Below is a small trained network, with its code and all its weights. Each question gives an input and a target symbol and asks what happens when units are switched off, that is, made to give their printed mean instead of their output.

import numpy as np


def w(rows, s, z=0):
    codes = np.array(rows[::2]) - 128.0
    scale = np.full(codes.shape[1], s)
    scale[-1] = z or s
    return codes * scale


def f(y):
    return y / 2 * (1 + np.tanh(0.7978845608 * (y + 0.044715 * y**3)))


def softmax(a):
    e = np.exp(a - a.max(-1, keepdims=True))
    return e / e.sum(-1, keepdims=True)


def log_softmax(a):
    a = a - a.max(-1, keepdims=True)
    return a - np.log(np.exp(a).sum(-1, keepdims=True))


def net(x, mask):
    ids = ['ΦΩαβγδεζηλξστψ'.index(c) for c in x.split()]
    T = len(ids)
    res = E[ids] + P[:T]
    q, k, v = (res @ M[0].T for M in (Q, K, V))
    z = softmax(np.where(np.tri(T) > 0, q @ k.T / 2**0.5, -1e9)) @ v
    res = res + np.where(mask[0], z, O[0][:, -1]) @ O[0][:, :-1]
    y = f(res @ A[0][:, :-1].T + A[0][:, -1])
    res = res + np.where(mask[1:17], y, B[0][:, -1]) @ B[0][:, :-1]
    return log_softmax(res[-1] @ U[:, :-1].T + U[:, -1])


Q, K, V, O, A, B = {}, {}, {}, {}, {}, {}
E = w([
[144,97,130,87,81],'Φ',
[24,68,69,170,126],'Ω',
[100,77,208,178,136],'α',
[137,212,85,81,94],'β',
[171,117,114,125,100],'γ',
[166,217,132,163,120],'δ',
[218,111,93,158,154],'ε',
[73,156,79,214,154],'ζ',
[156,154,121,124,249],'η',
[119,65,94,43,146],'λ',
[155,64,99,76,197],'ξ',
[204,96,104,134,112],'σ',
[178,156,70,209,130],'τ',
[158,91,45,79,132],'ψ',
],0.019)
P = w([
[143,27,155,156,2],'0',
[142,162,90,200,177],'1',
[132,163,86,174,161],'2',
[162,143,84,189,162],'3',
[194,140,89,211,152],'4',
[156,137,67,168,125],'5',
[131,138,75,148,96],'6',
],0.0083)
Q[0] = w([
[246,50,95,122,83],'h0',
[209,1,37,48,67],'h0',
],0.0076)
K[0] = w([
[116,1,163,102,74],'h0',
[162,24,103,161,53],'h0',
],0.009)
V[0] = w([
[189,134,163,212,148],'h0',
[154,129,250,79,73],'h0',
],0.011)
O[0] = w([
[153,172,241,178,250,184],'h0',
[142,173,151,45,53,248],'h0',
],0.011,0.0017)
A[0] = w([
[155,87,63,122,159,119],'n0',
[146,92,101,53,201,190],'n1',
[124,172,108,239,103,47],'n2',
[153,214,198,21,110,162],'n3',
[121,254,117,91,124,133],'n4',
[187,98,122,173,146,223],'n5',
[109,147,224,183,171,157],'n6',
[157,229,91,201,91,47],'n7',
[142,138,80,111,143,43],'n8',
[167,168,120,114,89,185],'n9',
[239,186,202,88,170,231],'n10',
[165,163,152,47,138,40],'n11',
[129,173,129,132,130,89],'n12',
[59,163,200,148,106,243],'n13',
[219,120,16,144,142,159],'n14',
[107,80,119,46,82,1],'n15',
],0.0089,0.0028)
B[0] = w([
[105,208,108,159,52,179],'n0',
[136,188,156,213,116,166],'n1',
[248,184,86,147,58,200],'n2',
[156,138,155,217,168,240],'n3',
[205,141,170,173,69,165],'n4',
[2,148,177,65,120,214],'n5',
[101,156,131,60,35,254],'n6',
[177,130,163,49,54,160],'n7',
[150,165,157,82,35,136],'n8',
[161,111,119,106,223,206],'n9',
[89,81,82,130,220,229],'n10',
[192,128,163,194,106,175],'n11',
[129,147,149,155,100,125],'n12',
[87,74,137,141,75,157],'n13',
[92,113,173,103,109,236],'n14',
[153,138,139,91,139,238],'n15',
],0.0069,0.0084)
U = w([
[254,193,197,81,70,95],'Φ',
[143,164,120,188,49,86],'Ω',
[226,109,184,181,175,30],'α',
[138,72,60,179,119,252],'β',
[178,101,144,130,132,83],'γ',
[146,125,154,109,118,31],'δ',
[112,134,132,94,198,245],'ε',
[81,82,197,126,89,230],'ζ',
[134,123,129,104,128,103],'η',
[123,124,109,5,97,50],'λ',
[149,88,126,124,104,63],'ξ',
[167,38,140,129,180,246],'σ',
[138,93,149,140,133,90],'τ',
[99,127,134,100,80,84],'ψ',
],0.0076,0.0029)

Each question gives the input, a string of symbols that net reads in full, and the target symbol t.
The units are the heads (2 rows each of Q, K, V and O) and the neurons (one row each of A and B). Each row of codes is followed by its name. A weight is (code - 128) times the scale printed after its matrix; where a second scale follows, it is the last column's (O, A, B and U).
mask holds one flag per unit, heads first, then neurons. A switched-off unit (its flag False) gives its mean, the last column of its rows in O or B, instead of its output. The means were averaged over made-up inputs and are rounded, as every weight is.
A unit's drop is (log p(t) with every unit on - log p(t) with that unit switched off) / (log p(t) with every unit on - log p(t) with every unit switched off).
The circuit of an input: a set's keep is (log p(t) with only the set's units on - log p(t) with every unit switched off) / (log p(t) with every unit on - log p(t) with every unit switched off). Starting from the 12 units with the biggest drops (on a tie, the unit counted first), units are removed one at a time, each time the one whose removal leaves the highest keep (on an exact tie, the one counted first), for as long as the keep stays at least 0.8.
circuit, biggest first: the units of the circuit, biggest drop first
top k neurons: the k neurons with the biggest drops, biggest first
drop of u: that unit's drop, to one decimal
input Φ σ α Φ ξ, target Φ: circuit, biggest first -> [h0, n1]
input Φ Φ Φ η, target ε: circuit, biggest first -> [h0, n5, n10]
input λ Ω γ β Φ λ, target λ: circuit, biggest first -> [h0]
input Ω ψ ε, target Ω: circuit, biggest first -> [h0, n0, n10]
input ε Φ α α ε, target ε: circuit, biggest first -> [n10, h0, n5]
input Φ Φ α τ, target Φ: circuit, biggest first -> [n7, n2]
input λ λ Φ Φ λ σ, target λ: circuit, biggest first -> [h0, n3]
input α α Φ α γ α σ, target α: top 2 neurons -> [n3, n10]
input ε α Φ σ, target ε: circuit, biggest first -> [h0, n10, n5]
input Ω Φ Ω α ε, target Ω: top 3 neurons -> [n0, n2, n10]
input α σ ψ τ, target Φ: top 3 neurons -> [n7, n2, n4]
input Φ σ ζ, target Ω: top 3 neurons -> [n2, n6, n0]
input α ζ α σ λ Φ, target α: drop of h0 -> 0.8
input Φ σ γ λ η, target ε: drop of n13 -> 0.0
input Φ Φ Ω, target β: top neuron -> [n6]
input Φ Φ Φ ψ, target Φ: drop of n4 -> 0.1
input λ α α λ Φ β γ, target λ: drop of h0 -> 0.8
